Here is a tiny trained network, its code and every weight. The questions are about switching its units off for an input and a target symbol, where a switched-off unit gives its printed mean instead of its output.

import numpy as np


def w(rows, s, z=0):
    codes = np.array(rows[::2]) - 128.0
    scale = np.full(codes.shape[1], s)
    scale[-1] = z or s
    return codes * scale


def norm(h):
    return h / np.sqrt((h * h).mean(-1, keepdims=True) + 1e-5)


def f(y):
    return y / 2 * (1 + np.tanh(0.7978845608 * (y + 0.044715 * y**3)))


def softmax(a):
    e = np.exp(a - a.max(-1, keepdims=True))
    return e / e.sum(-1, keepdims=True)


def log_softmax(a):
    a = a - a.max(-1, keepdims=True)
    return a - np.log(np.exp(a).sum(-1, keepdims=True))


def net(x, mask):
    ids = ['αβγδεζθλμξπτφψ'.index(c) for c in x.split()]
    T = len(ids)
    res = E[ids] + P[:T]
    q, k, v = (norm(res) @ M[0].T for M in (Q, K, V))
    z = softmax(np.where(np.tri(T) > 0, q @ k.T / 2**0.5, -1e9)) @ v
    res = res + np.where(mask[0], z, O[0][:, -1]) @ O[0][:, :-1]
    y = f(norm(res) @ A[0][:, :-1].T + A[0][:, -1])
    res = res + np.where(mask[1:25], y, B[0][:, -1]) @ B[0][:, :-1]
    return log_softmax(norm(res)[-1] @ U[:, :-1].T + U[:, -1])


Q, K, V, O, A, B = {}, {}, {}, {}, {}, {}
E = w([
[168,115,140],'α',
[153,148,51],'β',
[107,187,128],'γ',
[95,119,2],'δ',
[53,107,156],'ε',
[171,160,104],'ζ',
[169,194,75],'θ',
[170,63,169],'λ',
[154,56,159],'μ',
[35,79,129],'ξ',
[158,128,94],'π',
[85,174,128],'τ',
[155,104,113],'φ',
[178,149,136],'ψ',
],0.015)
P = w([
[204,79,96],'0',
[53,148,113],'1',
[46,171,230],'2',
[59,133,74],'3',
[97,109,9],'4',
[128,210,146],'5',
[77,66,106],'6',
[53,85,54],'7',
[72,119,48],'8',
],0.016)
Q[0] = w([
[131,176,164],'h0',
[253,104,99],'h0',
],0.047)
K[0] = w([
[159,121,196],'h0',
[3,200,142],'h0',
],0.05)
V[0] = w([
[28,139,5],'h0',
[105,3,182],'h0',
],0.047)
O[0] = w([
[224,1,148,251],'h0',
[195,223,133,90],'h0',
],0.038,0.024)
A[0] = w([
[178,116,133,178],'n0',
[136,54,118,171],'n1',
[135,61,107,164],'n2',
[118,144,145,182],'n3',
[125,84,172,135],'n4',
[132,128,144,124],'n5',
[140,147,143,101],'n6',
[253,175,173,115],'n7',
[103,94,170,137],'n8',
[208,90,155,149],'n9',
[89,203,131,111],'n10',
[131,125,129,86],'n11',
[26,58,152,124],'n12',
[239,176,108,255],'n13',
[211,193,142,73],'n14',
[225,75,149,130],'n15',
[148,151,159,104],'n16',
[128,99,138,117],'n17',
[223,198,166,74],'n18',
[243,70,106,147],'n19',
[137,141,129,99],'n20',
[223,145,149,92],'n21',
[127,123,121,121],'n22',
[122,131,127,31],'n23',
],0.027,0.0074)
B[0] = w([
[135,78,100,172],'n0',
[184,205,253,246],'n1',
[188,166,210,233],'n2',
[143,99,131,140],'n3',
[143,198,164,192],'n4',
[130,123,117,128],'n5',
[106,116,125,128],'n6',
[247,128,12,167],'n7',
[129,147,90,172],'n8',
[85,45,77,214],'n9',
[205,17,175,180],'n10',
[121,135,136,123],'n11',
[79,143,40,218],'n12',
[223,94,158,187],'n13',
[37,136,85,157],'n14',
[55,30,64,235],'n15',
[115,137,109,131],'n16',
[132,154,163,160],'n17',
[45,126,51,160],'n18',
[82,5,22,250],'n19',
[114,124,132,125],'n20',
[225,140,110,157],'n21',
[130,132,136,129],'n22',
[100,136,110,120],'n23',
],0.059,0.019)
U = w([
[137,167,190,211],'α',
[132,154,104,174],'β',
[21,61,130,114],'γ',
[51,149,82,172],'δ',
[37,101,238,86],'ε',
[136,136,4,20],'ζ',
[32,116,54,85],'θ',
[134,154,183,252],'λ',
[214,110,241,17],'μ',
[238,132,120,93],'ξ',
[142,114,163,101],'π',
[153,169,88,183],'τ',
[55,151,128,254],'φ',
[134,139,35,129],'ψ',
],0.018,0.0058)

Each question gives the input, a string of symbols that net reads in full, and the target symbol t.
The units are the heads (2 rows each of Q, K, V and O) and the neurons (one row each of A and B). Each row of codes is followed by its name. A weight is (code - 128) times the scale printed after its matrix; where a second scale follows, it is the last column's (O, A, B and U).
mask holds one flag per unit, heads first, then neurons. A switched-off unit (its flag False) gives its mean, the last column of its rows in O or B, instead of its output. The means were averaged over made-up inputs and are rounded, as every weight is.
A unit's drop is (log p(t) with every unit on - log p(t) with that unit switched off) / (log p(t) with every unit on - log p(t) with every unit switched off).
The circuit of an input: a set's keep is (log p(t) with only the set's units on - log p(t) with every unit switched off) / (log p(t) with every unit on - log p(t) with every unit switched off). Starting from the 12 units with the biggest drops (on a tie, the unit counted first), units are removed one at a time, each time the one whose removal leaves the highest keep (on an exact tie, the one counted first), for as long as the keep stays at least 0.8.
circuit, biggest first: the units of the circuit, biggest drop first
most important unit: the unit with the biggest drop
k most important neurons: the k neurons with the biggest drops, biggest first
drop when u is switched off: that unit's drop, to one decimal
input φ ε φ δ, target ξ: most important unit => n10
input β δ ζ π β β, target θ: 3 most important neurons => n1, n2, n12
input β ξ φ π β φ β τ ξ, target ε: 2 most important neurons => n7, n1
input β ψ μ, target γ: circuit, biggest first => n13, h0, n7
input π δ π μ, target μ: circuit, biggest first => n10, h0, n19
input φ θ τ, target μ: circuit, biggest first => n12, n10, h0
input θ φ δ, target φ: 3 most important neurons => n12, n19, n15
input β β γ θ, target γ: 3 most important neurons => n12, n13, n7
input β δ ε φ, target γ: circuit, biggest first => n13, n7, h0
input φ θ μ β ξ, target μ: circuit, biggest first => n10, n12, n15, h0
input β β ζ, target γ: circuit, biggest first => h0, n13, n7
input θ β ζ ξ ε θ, target θ: 2 most important neurons => n1, n2
input ψ β ξ φ, target ε: 2 most important neurons => n7, n19
input π θ μ ζ, target μ: 3 most important neurons => n19, n15, n10
input θ δ φ μ, target φ: 2 most important neurons => n12, n19
input α φ β θ, target α: 4 most important neurons => n19, n15, n9, n12
input ζ ψ φ δ φ μ, target ξ: 4 most important neurons => n10, n15, n12, n19
input μ β π β μ β, target μ: 4 most important neurons => n10, n19, n15, n12
input β ξ β γ, target ε: 3 most important neurons => n7, n1, n2
input π φ θ, target μ: 2 most important neurons => n10, n19
input φ ξ φ, target ξ: drop when n9 is switched off => 1.3
input π α φ ψ, target μ: drop when n7 is switched off => 0.1
input α μ β, target α: drop when n19 is switched off => 1.8
